Here is a tiny trained network, its code and every weight. The questions are about switching its units off for an input and a class, where a switched-off unit gives its printed mean instead of its output.

import numpy as np


def w(rows, s, z=0):
    codes = np.array(rows[::2]) - 128.0
    scale = np.full(codes.shape[1], s)
    scale[-1] = z or s
    return codes * scale


def norm(h):
    return h / np.sqrt((h * h).mean(-1, keepdims=True) + 1e-5)


def f(y):
    return np.maximum(y, 0)


def log_softmax(a):
    a = a - a.max(-1, keepdims=True)
    return a - np.log(np.exp(a).sum(-1, keepdims=True))


def net(x, mask):
    res = np.array(x, float).reshape(1, 2) / 4 @ E
    u = 0
    for l in range(2):
        y = f(norm(res) @ A[l][:, :-1].T + A[l][:, -1])
        res = res + np.where(mask[u : u + 9], y, B[l][:, -1]) @ B[l][:, :-1]
        u += 9
    return log_softmax(norm(res)[-1] @ U[:, :-1].T + U[:, -1])


A, B = {}, {}
E = w([
[71,202,111,44,2],'x0',
[184,130,36,196,60],'x1',
],0.0053)
A[0] = w([
[118,55,90,125,254,72],'0.n0',
[182,102,150,124,212,108],'0.n1',
[103,144,118,50,77,79],'0.n2',
[79,135,185,87,150,2],'0.n3',
[171,142,87,115,129,91],'0.n4',
[54,130,183,18,100,108],'0.n5',
[125,159,100,130,94,146],'0.n6',
[183,70,139,236,106,65],'0.n7',
[78,115,221,82,177,82],'0.n8',
],0.0089,0.0055)
B[0] = w([
[147,107,218,174,152,228],'0.n0',
[121,102,170,173,104,218],'0.n1',
[123,101,178,183,132,199],'0.n2',
[173,214,2,81,170,164],'0.n3',
[124,101,92,135,130,145],'0.n4',
[58,171,103,53,132,254],'0.n5',
[107,89,135,190,60,179],'0.n6',
[119,110,98,65,149,211],'0.n7',
[195,182,36,100,138,223],'0.n8',
],0.0092,0.0067)
A[1] = w([
[147,171,155,22,205,115],'1.n0',
[135,73,187,195,222,19],'1.n1',
[189,134,158,180,191,85],'1.n2',
[57,141,180,145,82,56],'1.n3',
[99,138,199,2,180,144],'1.n4',
[235,106,175,155,207,126],'1.n5',
[163,185,75,153,71,252],'1.n6',
[53,146,198,144,127,16],'1.n7',
[166,115,145,138,146,58],'1.n8',
],0.0086,0.0028)
B[1] = w([
[165,200,53,134,124,204],'1.n0',
[43,149,73,160,177,239],'1.n1',
[7,126,143,144,137,210],'1.n2',
[118,158,163,96,91,166],'1.n3',
[227,126,102,125,128,200],'1.n4',
[2,141,149,183,110,254],'1.n5',
[164,119,166,102,250,210],'1.n6',
[122,46,152,114,64,149],'1.n7',
[103,141,139,162,134,157],'1.n8',
],0.0092,0.0067)
U = w([
[145,121,205,55,191,13],'0',
[143,240,65,34,159,197],'1',
[7,134,125,190,187,194],'2',
[65,149,191,57,37,164],'3',
[194,37,55,130,197,146],'4',
[202,86,173,232,74,122],'5',
[140,125,133,106,139,2],'6',
],0.018,0.0065)

Each question gives the input, the list of numbers given to net, and the class t.
The units are the neurons (one row each of A and B). Each row of codes is followed by its name. A weight is (code - 128) times the scale printed after its matrix; where a second scale follows, it is the last column's (A, B and U).
mask holds one flag per neuron, layer by layer. A switched-off neuron (its flag False) gives its mean, the last column of its row in B, instead of its output. The means were averaged over made-up inputs and are rounded, as every weight is.
A unit's drop is (log p(t) with every unit on - log p(t) with that unit switched off) / (log p(t) with every unit on - log p(t) with every unit switched off).
The circuit of an input: a set's keep is (log p(t) with only the set's units on - log p(t) with every unit switched off) / (log p(t) with every unit on - log p(t) with every unit switched off). Starting from the 12 units with the biggest drops (on a tie, the unit counted first), units are removed one at a time, each time the one whose removal leaves the highest keep (on an exact tie, the one counted first), for as long as the keep stays at least 0.8.
circuit, biggest first: the units of the circuit, biggest drop first
most important unit: the unit with the biggest drop
top k neurons: the k neurons with the biggest drops, biggest first
top k neurons in layer l: the k neurons of layer l with the biggest drops, biggest first
drop when u is switched off: that unit's drop, to one decimal
input [2,2], class 5: circuit, biggest first => 0.n5, 1.n1, 1.n5
input [7,7], class 5: circuit, biggest first => 0.n5, 0.n6, 1.n1
input [8,7], class 3: circuit, biggest first => 0.n8, 1.n1
input [4,4], class 5: top 3 neurons => 0.n5, 1.n1, 0.n6
input [6,-2], class 3: top 3 neurons => 0.n2, 0.n8, 0.n6
input [-2,4], class 4: top 4 neurons in layer 0 => 0.n0, 0.n7, 0.n2, 0.n5
input [0,4], class 4: most important unit => 1.n5
input [5,4], class 3: top 3 neurons in layer 1 => 1.n3, 1.n1, 1.n4
input [3,4], class 5: top 3 neurons in layer 1 => 1.n1, 1.n5, 1.n2
input [6,6], class 5: top 4 neurons => 0.n5, 1.n1, 0.n6, 1.n5
input [3,7], class 4: top 4 neurons in layer 0 => 0.n0, 0.n1, 0.n5, 0.n2
input [7,8], class 5: top 2 neurons => 0.n5, 0.n6
input [-3,6], class 4: top 2 neurons => 0.n0, 0.n7
input [3,3], class 5: top neuron => 0.n5
input [2,5], class 4: top 2 neurons in layer 1 => 1.n5, 1.n6
input [5,5], class 5: top 2 neurons in layer 0 => 0.n5, 0.n6
input [6,8], class 5: top 3 neurons in layer 0 => 0.n5, 0.n6, 0.n8
input [-2,5], class 4: top 2 neurons in layer 0 => 0.n0, 0.n5
input [4,5], class 5: drop when 1.n1 is switched off => 0.4
input [-1,-7], class 1: drop when 0.n7 is switched off => 0.0
input [4,-1], class 3: drop when 0.n2 is switched off => 0.2
input [-1,6], class 4: drop when 1.n5 is switched off => 0.1
